Rows and roughly how far along a hidden order each lies, from 0 to 30
(in the rows, 100 means zero)
90 86 102 86 109 108 98 102 100 100 122 101 81 115 96 74 105 111 106 92 113 120 127 118 103 62 115 99 118 104 93 103 96 119 104 86 108 123 108 | 7
66 85 65 120 103 96 92 117 130 98 68 98 67 113 107 36 98 148 96 136 110 176 105 89 145 88 137 98 100 104 92 90 115 142 90 111 86 110 95 | 21
79 89 70 114 111 103 79 124 136 88 75 101 78 140 106 0 110 177 54 133 130 200 116 80 148 83 139 106 99 93 72 77 114 151 65 96 78 123 107 | 21
124 95 132 107 94 123 90 98 110 102 64 88 83 109 113 118 89 99 109 104 100 91 95 126 129 121 96 125 80 100 102 117 98 85 109 114 76 117 95 | 20
89 89 120 109 86 109 93 106 91 103 91 82 102 94 102 130 91 100 78 106 109 101 115 120 112 125 101 104 90 108 103 98 104 77 108 95 94 100 105 | 20
108 97 102 88 112 108 95 100 108 96 107 107 88 120 99 74 106 110 102 95 104 110 106 103 104 75 106 105 108 95 93 103 94 117 96 95 100 117 102 | 0
119 97 129 107 93 119 87 103 103 99 74 89 97 111 109 120 93 105 84 104 106 96 101 115 120 125 96 119 81 98 97 105 101 79 102 105 80 111 101 | 20
66 92 79 121 101 92 88 96 123 104 60 80 85 94 86 61 116 122 97 102 117 118 116 107 135 118 95 101 97 102 85 96 101 125 68 101 85 82 107 | 18
95 91 120 107 88 110 91 108 91 101 96 84 106 99 102 109 94 109 73 104 111 102 114 116 110 119 101 105 91 105 97 97 104 79 104 94 95 103 107 | 11
96 85 112 91 105 116 92 101 107 102 101 97 75 116 102 87 99 107 111 96 111 114 120 127 116 77 112 109 107 104 96 111 97 113 108 96 96 124 103 | 30
93 95 94 89 108 100 99 102 98 98 123 104 96 110 94 76 106 108 96 95 108 116 116 104 92 72 106 94 115 100 92 96 98 115 97 87 110 111 106 | 9
98 100 92 91 108 96 102 100 98 97 123 102 101 107 95 80 107 105 95 95 104 110 108 94 91 80 104 94 111 98 95 95 99 111 95 91 108 104 104 | 10
99 92 105 88 107 108 94 103 103 98 116 102 89 117 98 74 103 115 97 93 110 116 119 110 102 72 109 102 110 100 92 101 97 112 100 88 104 119 107 | 4
71 94 79 105 119 97 84 85 137 104 66 87 65 112 78 23 132 124 119 84 125 115 124 114 138 93 88 108 111 96 74 106 91 155 55 95 86 95 111 | 9
63 98 68 112 108 82 103 76 128 113 64 89 72 77 79 75 121 85 157 85 98 80 101 110 121 109 80 95 109 105 95 113 91 143 76 112 95 71 98 | 4
66 83 74 126 94 97 88 121 125 98 67 93 79 109 109 44 95 153 75 139 114 178 108 90 142 107 137 98 94 105 90 85 118 130 89 110 84 106 99 | 17
96 94 104 100 97 103 98 101 101 102 98 96 93 100 100 104 97 100 105 101 103 103 106 109 106 99 102 101 101 103 100 103 100 102 104 100 98 105 100 | 30

102 96 96 139 86 117 100 102 91 91 126 71 41 98 113 127 98 87 103 118 97 91 111 134 69 108 111 | 17
113 95 114 44 78 69 93 81 160 110 27 118 109 106 49 109 90 100 111 57 101 104 100 34 126 94 73 | 3
104 111 131 40 113 121 103 71 100 109 126 22 91 94 68 151 70 111 85 68 120 105 135 113 72 95 61 | 14
107 92 95 101 96 77 94 83 132 101 58 154 107 98 64 64 100 96 120 81 88 86 94 74 138 117 86 | 10
103 94 82 150 121 121 99 106 94 90 117 98 42 97 131 114 102 84 107 118 97 88 105 138 78 108 121 | 17
91 100 89 151 127 136 104 123 50 90 155 79 70 97 140 92 105 91 97 134 93 82 104 166 65 108 129 | 24
97 103 103 147 127 131 105 112 67 95 142 43 63 100 111 110 90 94 91 108 104 77 115 165 55 104 107 | 20
101 95 85 164 124 123 97 102 93 86 151 69 42 90 134 142 111 84 101 126 90 104 107 143 82 115 115 | 22
92 96 88 111 106 119 100 100 79 101 108 157 112 98 105 68 99 97 102 105 105 85 90 117 116 101 107 | 15
98 98 93 143 125 126 102 108 79 88 141 70 50 92 135 121 103 87 100 127 94 92 106 151 75 111 124 | 21
112 106 126 9 87 70 102 75 136 117 56 56 119 108 30 90 73 113 102 62 109 91 119 78 96 90 66 | 7
104 88 79 160 109 99 98 112 98 95 68 147 45 102 125 54 112 85 123 120 87 80 87 136 103 108 124 | 15
98 99 93 148 128 132 102 106 77 88 147 65 49 94 129 132 102 89 94 123 95 92 110 142 70 112 116 | 21
114 103 126 25 105 78 101 74 137 111 72 65 107 103 36 96 75 111 106 63 102 88 119 81 97 98 59 | 9
109 98 117 59 96 80 98 77 138 105 58 113 106 101 47 81 86 104 114 70 94 85 109 84 120 104 72 | 10
99 104 116 31 82 82 103 100 105 111 58 103 153 110 62 59 84 114 100 66 105 83 96 81 111 88 88 | 9
90 104 88 154 137 143 110 122 48 86 163 67 74 95 148 91 107 98 98 147 88 80 102 178 56 111 133 | 28
100 100 86 175 139 127 101 102 79 83 165 82 36 87 148 139 108 90 103 138 84 99 118 159 67 119 113 | 27
101 98 90 184 135 137 100 103 82 83 172 84 41 88 149 141 110 88 103 131 85 101 110 151 72 120 117 | 26
97 105 103 113 133 131 108 114 58 95 141 37 75 107 118 105 89 93 94 116 102 74 117 181 67 104 110 | 22
105 93 92 129 100 84 97 98 116 93 68 139 79 103 89 53 103 89 121 107 84 77 93 108 113 113 108 | 13
111 91 106 55 78 74 92 82 152 106 39 138 100 104 61 109 96 97 117 66 95 104 94 37 137 98 73 | 3
114 90 104 87 86 60 87 75 171 103 59 155 88 99 55 125 95 92 118 65 93 108 103 37 142 111 67 | 5
111 99 128 18 62 62 93 76 151 118 19 80 120 107 37 102 83 100 101 51 116 118 102 24 126 82 69 | 0
98 106 112 86 124 140 104 86 79 103 146 61 50 93 89 101 78 105 90 96 115 82 125 157 72 102 87 | 19
112 101 118 46 100 82 98 75 126 106 67 96 107 103 45 94 80 105 110 66 97 86 115 90 110 104 67 | 10
103 99 104 88 104 103 99 77 114 104 96 117 94 96 73 88 86 102 110 86 101 88 112 111 104 106 79 | 13
112 91 106 62 75 61 89 79 159 106 29 127 97 103 52 118 95 95 117 60 98 100 96 27 136 98 69 | 2
95 101 84 177 146 139 106 113 56 84 174 89 59 89 161 119 112 96 104 144 78 86 109 182 63 120 132 | 30
99 96 92 139 123 121 100 111 75 90 120 83 53 98 114 115 102 84 101 112 99 90 101 131 71 105 117 | 17
